cols: X B R N
K: [138  83 109 125]
T: [142 116 108  63]
H: [138  83  52 125]
U: [ 96  86  85 169]
S: [142 116 151 138]
F: [121 148 154 108]
W: [121 148 129 108]
common F T: 
[108]
step +1: [96 86]
[97 87]
down: [108  52  85 151]
R
step +1: [83]
[84]
down: [ 63 125 169 138]
N
down: [ 83  86 116]
B

cols: V Y M L
A: [147 102 121  88]
D: [ 84 145  66 186]
P: [ 84 145 127 186]
Z: [145 145 127 132]
step -1: [127]
[126]
down: [102 145 145]
Y
which: [145 144 127 132]
Z
step +1: [121]
[122]

cols: Q J C E G
nebe: [202 125 145 133 160]
Veni: [113 120 133 121 112]
potak: [115 141 101 143 112]
fipim: [121 141 125 142 131]
gup: [139 127 129 118 120]
Bap: [111 130 111 143 118]
kiv: [146 114 147 153 139]
tenu: [176 122 144 114 146]
beb: [117 138 111 124 134]
common Veni gup: 
[120]
which: [121 141 124 143 131]
fipim

cols: Mifet Teke tudal Dizo sofu
buf: [159 205 121 149 145]
Mazi: [161 142 114 153 114]
Ros: [151 197 142 118  90]
lav: [159 205 101  96  62]
Votan: [143 175 197 135 141]
vari: [151 197 117  89 102]
common Ros Votan: 
[197]
which: [149 197 142 119  89]
Ros
down: [161 151 159 143 151]
Mifet
down: [145 114]
sofu
down: [205 142 197]
Teke
which: [151 197 117  89 101]
vari
common Mazi Ros: 
[142]

cols: Goke lape bepes Lunaz Rinut Rivo
gena: [ 92 104 130 152 117 126]
somik: [141 129 128 100 102 177]
Molir: [ 77 183  81 102 114  99]
gad: [ 48  77 132 129  81 184]
Lefo: [130  64 174 102 108 203]
Paro: [159 130 159  76 167 130]
Lutil: [127 129 126 124 160  72]
Miza: [105 126 169 162 167 113]
Nafom: [176 155 125  87 133 141]
down: [ 92 141]
Goke
down: [ 48 130 159 127 105]
Goke
down: [130 128  81 132 174 159]
bepes
common Lutil Miza: 
[126]
which: [159 130 159  76 167 130]
Paro

cols: kubam filer pana gol moruv Kifa zet Big vufi
busuz: [ 76 125 154 140 118 131 134 108 119]
pes: [148 107 148 145 168 109 106 149 148]
pezab: [136 122 128 120 121 122 120 134 154]
zov: [204 173 100 129 168 123 116  97 125]
mun: [175 103  95 107 121 130 127  98 139]
leti: [121  82 112 117 103 119 118 134 112]
tos: [141 171 121 133 147 108 105 154 167]
leliv: [121  82 112 117 103 142 142 110 114]
Tisi: [127 126 126 148 163 132 130 113  91]
common mun pes: 
[107]
common tos leliv: 
[121]
common tos mun: 
[121]
step +1: [204]
[205]
step -1: [100]
[99]
down: [173 103  82 171  82]
filer
down: [136 204 175 121 141]
kubam

cols: zosi geb Ruvu Zab
Zefe: [68 66 71 62]
luri: [155 189 149 171]
pebef: [100 131 109 124]
Petaz: [115 126 132  91]
which: [156 189 150 171]
luri
which: [ 99 131 110 124]
pebef
down: [124  91]
Zab
down: [189 131]
geb

cols: pugo bize zaka pem
fepad: [134 151  64 138]
Lep: [ 88 108 145 105]
Bim: [117 101 118 183]
which: [ 88 109 145 106]
Lep
down: [151 108]
bize
down: [108 101]
bize
step -1: [134 151  64]
[133 150  63]

cols: zopev penu zoke tagev
gegi: [ 97 118 123  86]
fimu: [149 143 142  88]
Vuzak: [120 155 138  92]
Feki: [125 120 127 112]
zise: [149 118 142  88]
lebo: [ 99 151 136  59]
tal: [147 155 138  92]
guz: [ 90 123 122  94]
mazag: [139 179 127  88]
fev: [129 193 152  82]
vaguv: [147 170 141 147]
which: [139 179 127  87]
mazag
which: [125 120 127 114]
Feki
step +1: [ 99 151 136]
[100 152 137]
down: [149  99 147  90 139 129 147]
zopev
step -1: [170 141]
[169 140]
common Feki mazag: 
[127]
which: [149 143 143  88]
fimu

cols: Gofer roru dad risir loduk Nop
nuzot: [ 93 143  89  98 172 182]
Nuga: [146  99 121 132 147  77]
fotu: [146 171 157 158 154  57]
step -1: [143  89  98 172]
[142  88  97 171]
common Nuga fotu: 
[146]
common fotu Nuga: 
[146]
which: [ 93 143  89  98 172 182]
nuzot

cols: buk Toko zub Nesi
febe: [151  97 174 179]
vuk: [140 127 139 121]
Nak: [162 116 154 159]
Gafo: [166 177 133 174]
kur: [122 175 132 134]
nifo: [ 96  57 124  82]
fizem: [107 118  97 101]
duk: [149 149 148 149]
down: [121 159]
Nesi
common febe Gafo: 
[174]

cols: tano Tukar Gudu zur povuv
kupu: [132 111  95 143  87]
fekop: [143 126 162 162 142]
niv: [ 83 210 160  79 148]
pavur: [171  79 114  86 126]
lufi: [130 116 101  73  94]
duv: [142  93 114 161 170]
fosun: [111 160 165 188 169]
Nin: [145  60 108  99 118]
Bavep: [126 159 173 178 115]
down: [143 162  79  86  73 161 188  99]
zur
common pavur duv: 
[114]
down: [162 160 114 101 114 165 108 173]
Gudu
common fekop kupu: 
[143]
which: [143 125 161 161 141]
fekop
common pavur niv: 
[79]
step +1: [145  60 108]
[146  61 109]

cols: gigot dem voma Kam feduk dusez movuv Roral
libe: [148 177 125 129 120 128 122 168]
pake: [178 147 125 129 120 128 122 168]
dapu: [172 171 148 128 114 143 128 163]
which: [148 177 126 129 120 128 122 168]
libe
common dapu pake: 
[128]
which: [178 146 125 129 120 128 122 168]
pake
step +1: [129 120 128]
[130 121 129]

cols: Zaluf lus dip bor zezag
zaget: [131 142 130 194 135]
Gugo: [131 149 129 188 138]
gopa: [131 149 129 188 135]
Vig: [131 130 135 148 133]
Kezoz: [131 144 131 192 133]
remu: [133 135 131 194 139]
Baz: [131 134 130 198 138]
tona: [131 141 130 193 136]
bigup: [131 146 129 193 133]
zuv: [133 138 133 189 139]
common Kezoz gopa: 
[131]
which: [132 147 129 193 133]
bigup
step -1: [193]
[192]
which: [131 134 130 198 138]
Baz

cols: sud Vipu pav vuro vakor Fani zaba reta
tef: [133 130 128 128 122 130 131 150]
tas: [131 126 119 128 130 129 125 200]
Dade: [119 129 134 128 131 124 128  78]
venam: [134 127 122 128 131 124 125 151]
sigo: [132 126 115 128 130 127 125 185]
mem: [122 127 137 128 125 128 130 126]
zes: [132 126 118 128 130 138 125 118]
Puf: [131 128 123 128 130 130 137 206]
lib: [126 127 119 128 122 131 126  81]
Girad: [122 127 136 128 124 128 130 125]
which: [131 126 119 128 130 129 125 200]
tas
step +1: [128]
[129]
common Dade zes: 
[128]
down: [200  78 151 185 126 118]
reta
step +1: [125]
[126]
which: [131 123 116 129 130 126 125 186]
sigo

cols: Funa Zusip suru Neme vog Fab Fone
Fuzo: [158 156  89 133  71 139 154]
lukol: [145 179 144 158 136 167 163]
vidul: [177 120 100 140 118 114 136]
Magum: [133 141 113 143 113  98 146]
zaton: [170 110 112 103 110  98 110]
Rimaf: [145 125 113 150 190  99 128]
down: [163 136]
Fone
step -1: [100 140]
[ 99 139]
common Magum Rimaf: 
[113]
down: [103 150]
Neme
down: [120 141 110]
Zusip

cols: ler Fitu motov keti bara
Luki: [169 101 153 147  92]
Viza: [152 108  78 158 101]
Fize: [ 95 129 110 117  95]
vabi: [122 160 152 133 116]
bemo: [113 156 191 125 116]
vodup: [173 114 143 153 126]
common vabi bemo: 
[116]
step -1: [122 160 152 133]
[121 159 151 132]
which: [173 114 143 153 126]
vodup
step -1: [78]
[77]
which: [122 160 152 133 116]
vabi
down: [152  95 122]
ler
step +1: [101]
[102]

cols: Miri pegog Mabo rif kulo Goz vozof biler nifev
Difoz: [ 94 152 104 160 133 185 172 181 152]
ziz: [146 144 166 133 157  80  80  63 171]
kib: [166  86 112  81 104 171 181 145  67]
step +1: [181 145]
[182 146]
common Difoz ziz: 
[133]
down: [172  80]
vozof
common ziz Difoz: 
[133]
down: [133  81]
rif

cols: Sesis Keko vip zubap tinu tinuv nad
pep: [138  88 137 124 109 116 109]
bet: [115 157  88 131 159 126 111]
lafos: [200 105  79  59  91 138 137]
step -1: [126]
[125]
step +1: [124 109]
[125 110]
step -1: [124 109]
[123 108]
which: [200 105  79  59  91 138 137]
lafos
common bet pep: 
[88]
which: [138  88 137 124 109 116 109]
pep

cols: fep pur leb Sefi Koru vuki Fakon Toluf teged kozep
zav: [111 144 167 136 151 118 173  96 122 124]
Temuv: [157 100  96  90  66 136  74 166 124 126]
mito: [147 121  99 115 103 130  92 150 123 124]
dol: [145 136 116 126 117 114 116 124 102 110]
Sefat: [137 150 160 127  96 118 115 100 117 118]
Nobas: [143 132 114 142 133 127  98 142 121 122]
which: [145 136 116 127 116 113 118 123 103 111]
dol
common Nobas mito: 
[121]
common zav Nobas: 
[122]

cols: Kora zumir givu Sitan Nebu
sutip: [ 82 103 110  72 162]
lavir: [ 82 167 154 106 138]
sodu: [ 82 168 127 178 142]
geko: [ 82 181 103 136 100]
movib: [ 82 105  82 136 130]
Setav: [ 82 169 111 136  71]
los: [ 82 168 111 136 168]
Fam: [ 82 151 176 104 138]
lan: [ 82 186 105 167 138]
zodeb: [ 82 176 127  83 138]
Diz: [ 82 127 111 136  71]
Siz: [ 82 122 185  71 138]
common sutip sodu: 
[82]
common Siz geko: 
[82]
which: [ 82 127 111 136  71]
Diz
common lavir Setav: 
[82]
down: [154 127]
givu

cols: kuzel vuf susi Kov gis golot gelu neget Panen sen
Tasof: [148 137 121 150 159 143 137 151 145 139]
Toku: [151 189 129 152 143 161 154 145 200 151]
fumo: [148 137 121 142 159 143 137 151 145 139]
step -1: [159]
[158]
which: [148 138 121 149 160 143 137 151 145 139]
Tasof
down: [151 148]
kuzel
which: [154 189 130 153 143 162 154 144 199 151]
Toku
step +1: [121]
[122]
down: [137 189]
vuf

cols: Gelo Fuvu par ral gem
kevul: [122 128 130 110 125]
mozep: [122 128 125 110 125]
Rekad: [133 130 130 110 131]
Tida: [ 95 164  46 110 166]
vomol: [ 95 164  46  96 120]
common Tida Rekad: 
[110]
step -1: [ 95 164  46]
[ 94 163  45]

cols: ruve Mopi zasel lukek balu pil gese gubi
felil: [137 127 131 196 124 200 121  70]
Nam: [135 124 114 182 116 182 124  74]
Roled: [133 123  98 172 115 153 123  85]
which: [133 122  99 172 115 153 123  84]
Roled
step -1: [135 124 114]
[134 123 113]

cols: nogir kud puva rup Taf
Ruruz: [203 165 155  77  95]
zon: [ 86 166  87 178  59]
seg: [203 165  60 192  95]
which: [ 86 166  87 178  59]
zon
step -1: [165]
[164]
step +1: [155  77]
[156  78]
down: [155  87]
puva
step +1: [166]
[167]
step -1: [203 165 155  77]
[202 164 154  76]

cols: muz viz Kuvak vos vonan bepuv Zeko lelep
dop: [130 125 104 135 134 122 129 125]
dig: [129 135 104 126 131 118 173 124]
tevu: [129 129 128 128 127 128 128 128]
somab: [126 124 145 116 110 133  86 128]
besib: [134 129 115 154 162 114 193 122]
rarik: [128 125 142 125 121 127 107 126]
nosen: [133 125 128 146 150 125 164 123]
rel: [130 125 124 135 134 122 129 125]
step +1: [154 162 114]
[155 163 115]
down: [145 115 142]
Kuvak
which: [134 125 128 146 150 126 164 124]
nosen
common rel rarik: 
[125]

cols: kavot Rida tufeb rut niba zefak kaloz maf
gigas: [183 116 115 114 154 182 187  70]
losuf: [115 150 139 172 185 113 109 117]
tozop: [ 93 173  87 122 182  69 102 172]
fos: [ 99 118 144 144 164 137 200  94]
Gik: [101 136  91 147 199  92  99 112]
down: [ 87 144]
tufeb
which: [ 99 117 144 143 164 138 200  95]
fos
common losuf tozop: 
[172]
step +1: [182 187]
[183 188]
step +1: [ 87 122]
[ 88 123]

cols: dudem ponu pepip kibu lerur Gog nono Zalu
Sevug: [134  88  84 111  62 127 103  96]
gugif: [198 111 132 110 162  88 126 119]
pero: [ 88 112 172  95  92 124 106  99]
lil: [122 117 151 143 171 146 130 143]
Sek: [134  88  84 118  62 119 103  96]
common Sek pero: 
[88]
which: [135  88  84 118  61 119 103  96]
Sek
common pero Sevug: 
[88]

